Here is a tiny trained network, its code and every weight. The questions are about switching its units off for an input and a target symbol, where a switched-off unit gives its printed mean instead of its output.

import numpy as np


def w(rows, s, z=0):
    codes = np.array(rows[::2]) - 128.0
    scale = np.full(codes.shape[1], s)
    scale[-1] = z or s
    return codes * scale


def norm(h):
    return h / np.sqrt((h * h).mean(-1, keepdims=True) + 1e-5)


def f(y):
    return np.maximum(y, 0)


def softmax(a):
    e = np.exp(a - a.max(-1, keepdims=True))
    return e / e.sum(-1, keepdims=True)


def log_softmax(a):
    a = a - a.max(-1, keepdims=True)
    return a - np.log(np.exp(a).sum(-1, keepdims=True))


def net(x, mask):
    ids = ['ΓΨΩαηλμ'.index(c) for c in x.split()]
    T = len(ids)
    res = E[ids] + P[:T]
    r = norm(res)
    for j in range(3):
        rows = slice(3 * j, 3 * j + 3)
        q, k, v = (r @ M[0][rows].T for M in (Q, K, V))
        z = softmax(np.where(np.tri(T) > 0, q @ k.T / 3**0.5, -1e9)) @ v
        o = O[0][rows]
        res = res + np.where(mask[j], z, o[:, -1]) @ o[:, :-1]
    y = f(norm(res) @ A[0][:, :-1].T + A[0][:, -1])
    res = res + np.where(mask[3:11], y, B[0][:, -1]) @ B[0][:, :-1]
    return log_softmax(norm(res)[-1] @ U[:, :-1].T + U[:, -1])


Q, K, V, O, A, B = {}, {}, {}, {}, {}, {}
E = w([
[126,157,149,104],'Γ',
[9,105,192,126],'Ψ',
[129,85,188,128],'Ω',
[50,126,162,48],'α',
[128,98,146,51],'η',
[108,64,124,158],'λ',
[136,154,131,185],'μ',
],0.011)
P = w([
[177,69,139,2],'0',
[180,83,140,28],'1',
[159,83,155,25],'2',
[145,94,163,39],'3',
[123,104,163,46],'4',
[111,107,170,50],'5',
[95,113,172,55],'6',
[76,127,166,56],'7',
[66,126,166,51],'8',
[57,130,169,58],'9',
[45,135,165,67],'10',
[43,132,172,58],'11',
[36,126,175,47],'12',
[34,122,180,46],'13',
],0.0025)
Q[0] = w([
[212,176,132,184],'h1',
[235,125,69,191],'h1',
[114,64,100,196],'h1',
[44,104,92,134],'h2',
[189,177,111,122],'h2',
[56,97,134,200],'h2',
[129,115,32,123],'h3',
[50,114,194,161],'h3',
[191,101,2,155],'h3',
],0.0086)
K[0] = w([
[115,88,171,136],'h1',
[162,61,159,111],'h1',
[76,65,146,80],'h1',
[118,180,97,137],'h2',
[156,101,98,111],'h2',
[168,129,114,247],'h2',
[128,58,98,129],'h3',
[128,188,117,174],'h3',
[142,28,98,100],'h3',
],0.011)
V[0] = w([
[131,72,106,126],'h1',
[108,89,122,26],'h1',
[163,77,127,173],'h1',
[107,208,63,62],'h2',
[174,146,170,168],'h2',
[119,3,155,51],'h2',
[133,148,72,186],'h3',
[73,121,156,63],'h3',
[247,96,111,110],'h3',
],0.0053)
O[0] = w([
[151,116,154,91,124],'h1',
[165,66,68,68,199],'h1',
[115,137,241,82,100],'h1',
[89,142,147,159,82],'h2',
[140,153,172,142,118],'h2',
[156,153,2,222,254],'h2',
[94,52,139,46,63],'h3',
[175,232,160,198,187],'h3',
[81,162,82,163,93],'h3',
],0.0047,0.0057)
A[0] = w([
[161,96,90,160,126],'n1',
[101,112,171,157,142],'n2',
[184,84,115,235,56],'n3',
[133,28,153,155,188],'n4',
[60,51,66,184,86],'n5',
[2,100,166,117,107],'n6',
[76,180,58,94,1],'n7',
[28,109,114,154,47],'n8',
],0.0072,0.0052)
B[0] = w([
[121,38,227,133,206],'n1',
[119,137,120,177,164],'n2',
[130,91,215,87,225],'n3',
[100,203,153,135,253],'n4',
[8,116,69,37,157],'n5',
[231,109,80,163,216],'n6',
[81,137,246,3,156],'n7',
[124,78,161,249,149],'n8',
],0.0062,0.0042)
U = w([
[69,245,166,162,106],'Γ',
[83,139,87,203,175],'Ψ',
[207,93,64,75,95],'Ω',
[61,37,104,97,24],'α',
[82,187,129,22,175],'η',
[166,205,85,155,251],'λ',
[193,115,218,134,118],'μ',
],0.012,0.003)

Each question gives the input, a string of symbols that net reads in full, and the target symbol t.
The units are the heads (3 rows each of Q, K, V and O) and the neurons (one row each of A and B). Each row of codes is followed by its name. A weight is (code - 128) times the scale printed after its matrix; where a second scale follows, it is the last column's (O, A, B and U).
mask holds one flag per unit, heads first, then neurons. A switched-off unit (its flag False) gives its mean, the last column of its rows in O or B, instead of its output. The means were averaged over made-up inputs and are rounded, as every weight is.
A unit's drop is (log p(t) with every unit on - log p(t) with that unit switched off) / (log p(t) with every unit on - log p(t) with every unit switched off).
The circuit of an input: a set's keep is (log p(t) with only the set's units on - log p(t) with every unit switched off) / (log p(t) with every unit on - log p(t) with every unit switched off). Starting from all 11 units, units are removed one at a time, each time the one whose removal leaves the highest keep (on an exact tie, the one counted first), for as long as the keep stays at least 0.8.
circuit, biggest first: the units of the circuit, biggest drop first
unit that matters most: the unit with the biggest drop
top k neurons: the k neurons with the biggest drops, biggest first
heads that matter: for each layer, one digit per head in row order, 1 if its drop is at least 0.15 and else 0, layers parted by /
drop of u: that unit's drop, to one decimal
input Ω μ λ Ω α Ω Γ Ω Ω, target Γ: circuit, biggest first -> (n4, h1, n3, h3)
input η Ω μ Ω Ω α, target α: top 2 neurons -> (n6, n8)
input Ω μ α η, target η: unit that matters most -> h1
input λ λ μ α Ω, target α: top 3 neurons -> (n5, n3, n7)
input Ω α Ψ, target Ψ: top 3 neurons -> (n8, n6, n5)
input Ω μ α Ω Ω Ω Ω Γ μ Ω μ λ, target μ: heads that matter -> 110
input Γ μ α Ω α Ω Ω, target α: heads that matter -> 001
input μ Γ Ω Ψ η Ω Ω Ω Ω, target η: heads that matter -> 011
input Ω η Γ μ λ Γ, target Γ: heads that matter -> 100
input α μ α Ω α Ω α η α η α η α α, target α: heads that matter -> 101
input μ α α α Ω Γ α α λ η η λ Ω Ω, target η: heads that matter -> 001
input Γ Ψ α Ω μ η, target η: circuit, biggest first -> (n6, h1, n1)
input Ω α μ Ω λ Ψ α μ, target Γ: heads that matter -> 011
input η Ω η μ Ω Γ, target Γ: circuit, biggest first -> (h1)
input Ω Ω Ω μ Ω λ Ω Ω Ω α Ω Γ Ω, target Γ: heads that matter -> 110
input η α Ψ Ψ, target Ψ: heads that matter -> 000
input α Ω Ω Ω Ω α Ω μ Ω Ω λ, target μ: heads that matter -> 010
input Ω Ω α Ψ α α Ω α Ω α Ω Ω Ψ η, target Ω: heads that matter -> 101
input η η η Γ Ω Ω Ψ Γ Ω Ω α Ω Ω Γ, target λ: drop of h3 -> 0.7
input Ψ η λ Ψ η Ω α λ, target α: drop of h2 -> 0.1
input λ Ω Ω Ω α Ω Ω α Ω α α λ Ω η, target Ω: drop of h3 -> 0.2
